Here is a tiny trained network, its code and every weight. The questions are about switching its units off for an input and a class, where a switched-off unit gives its printed mean instead of its output.

import numpy as np


def w(rows, s, z=0):
    codes = np.array(rows[::2]) - 128.0
    scale = np.full(codes.shape[1], s)
    scale[-1] = z or s
    return codes * scale


def f(y):
    return y / 2 * (1 + np.tanh(0.7978845608 * (y + 0.044715 * y**3)))


def log_softmax(a):
    a = a - a.max(-1, keepdims=True)
    return a - np.log(np.exp(a).sum(-1, keepdims=True))


def net(x, mask):
    res = np.array(x, float).reshape(1, 5) / 4 @ E
    y = f(res @ A[0][:, :-1].T + A[0][:, -1])
    res = res + np.where(mask, y, B[0][:, -1]) @ B[0][:, :-1]
    return log_softmax(res[-1] @ U[:, :-1].T + U[:, -1])


A, B = {}, {}
E = w([
[112,89,176,79,220,52],'x0',
[59,147,150,171,147,98],'x1',
[169,231,146,55,138,102],'x2',
[88,160,183,122,136,249],'x3',
[121,139,69,146,209,169],'x4',
],0.012)
A[0] = w([
[152,115,53,89,197,124,153],'neuron 0',
[169,22,215,145,72,81,226],'neuron 1',
[33,69,195,114,138,104,120],'neuron 2',
[113,155,122,24,214,57,158],'neuron 3',
[78,65,63,185,201,150,200],'neuron 4',
[67,128,184,155,186,169,194],'neuron 5',
[227,135,178,190,15,133,250],'neuron 6',
[200,139,153,130,146,194,149],'neuron 7',
[50,165,109,177,72,13,120],'neuron 8',
[185,20,68,197,53,141,218],'neuron 9',
[135,226,190,89,156,201,119],'neuron 10',
[136,232,148,189,82,77,133],'neuron 11',
[155,161,84,23,199,129,164],'neuron 12',
[73,83,102,255,83,135,150],'neuron 13',
[110,193,184,114,97,77,133],'neuron 14',
[237,73,92,166,72,146,132],'neuron 15',
[132,220,80,120,121,201,193],'neuron 16',
[170,166,110,103,55,107,2],'neuron 17',
[182,225,141,165,163,171,79],'neuron 18',
[234,83,83,156,68,74,152],'neuron 19',
[110,73,58,135,211,68,167],'neuron 20',
],0.0087,0.0054)
B[0] = w([
[201,98,115,233,155,118,175],'neuron 0',
[68,101,178,65,105,74,207],'neuron 1',
[50,108,194,97,219,151,182],'neuron 2',
[180,159,175,126,233,50,214],'neuron 3',
[127,79,110,251,136,181,219],'neuron 4',
[145,95,160,118,166,217,195],'neuron 5',
[99,155,85,68,55,176,248],'neuron 6',
[206,142,112,47,73,147,168],'neuron 7',
[15,211,161,135,140,62,194],'neuron 8',
[81,43,31,86,45,110,244],'neuron 9',
[239,185,153,93,91,254,207],'neuron 10',
[76,230,156,108,127,119,185],'neuron 11',
[237,165,165,198,155,106,196],'neuron 12',
[36,100,57,130,190,188,222],'neuron 13',
[64,211,186,36,131,48,178],'neuron 14',
[214,108,32,131,36,105,200],'neuron 15',
[207,179,108,202,43,167,218],'neuron 16',
[76,137,94,49,153,53,161],'neuron 17',
[232,199,127,189,49,125,169],'neuron 18',
[124,59,66,37,96,38,211],'neuron 19',
[108,104,78,241,188,90,205],'neuron 20',
],0.0075,0.012)
U = w([
[193,251,130,107,92,179,99],'0',
[142,40,53,123,74,66,254],'1',
[199,130,128,189,210,44,68],'2',
[88,79,162,84,74,157,55],'3',
[38,219,181,119,96,29,194],'4',
[54,88,202,178,165,137,145],'5',
[148,145,192,60,184,139,16],'6',
[53,102,89,193,143,180,185],'7',
],0.011,0.0045)

Each question gives the input, the list of numbers given to net, and the class t.
The units are the neurons (one row each of A and B). Each row of codes is followed by its name. A weight is (code - 128) times the scale printed after its matrix; where a second scale follows, it is the last column's (A, B and U).
mask holds one flag per neuron, in row order. A switched-off neuron (its flag False) gives its mean, the last column of its row in B, instead of its output. The means were averaged over made-up inputs and are rounded, as every weight is.
A unit's drop is (log p(t) with every unit on - log p(t) with that unit switched off) / (log p(t) with every unit on - log p(t) with every unit switched off).
The circuit of an input: a set's keep is (log p(t) with only the set's units on - log p(t) with every unit switched off) / (log p(t) with every unit on - log p(t) with every unit switched off). Starting from the 12 units with the biggest drops (on a tie, the unit counted first), units are removed one at a time, each time the one whose removal leaves the highest keep (on an exact tie, the one counted first), for as long as the keep stays at least 0.8.
units of the circuit, in order: the units of the circuit, biggest drop first
top k neurons: the k neurons with the biggest drops, biggest first
drop when u is switched off: that unit's drop, to one decimal
input [5,-7,4,3,5], class 2: top 4 neurons	[neuron 3; neuron 6; neuron 0; neuron 12]
input [2,-5,0,1,-3], class 3: units of the circuit, in order	[neuron 20; neuron 16]
input [4,0,-7,-6,8], class 7: units of the circuit, in order	[neuron 4]
input [7,8,-1,8,-8], class 6: units of the circuit, in order	[neuron 5; neuron 4; neuron 10]
input [-1,-2,3,1,-6], class 4: units of the circuit, in order	[neuron 14; neuron 5]
input [4,4,6,4,-6], class 6: units of the circuit, in order	[neuron 10; neuron 3; neuron 16]
input [7,2,-5,-1,5], class 5: top 2 neurons	[neuron 2; neuron 15]
input [7,-1,0,6,4], class 2: top 3 neurons	[neuron 12; neuron 6; neuron 3]
input [8,4,2,7,3], class 6: top 3 neurons	[neuron 10; neuron 5; neuron 2]
input [3,-1,3,2,5], class 2: top 2 neurons	[neuron 6; neuron 3]
input [-8,-3,0,2,-4], class 1: top 2 neurons	[neuron 9; neuron 15]
input [8,8,-6,-2,7], class 5: top 3 neurons	[neuron 2; neuron 3; neuron 9]
input [4,1,5,1,0], class 2: drop when neuron 3 is switched off	0.6
input [0,-1,-2,-7,8], class 2: units of the circuit, in order	[neuron 20]
input [5,5,2,6,-4], class 6: drop when neuron 16 is switched off	0.0
input [8,7,0,3,0], class 5: drop when neuron 2 is switched off	0.2
input [8,-3,-2,6,5], class 2: drop when neuron 3 is switched off	0.1
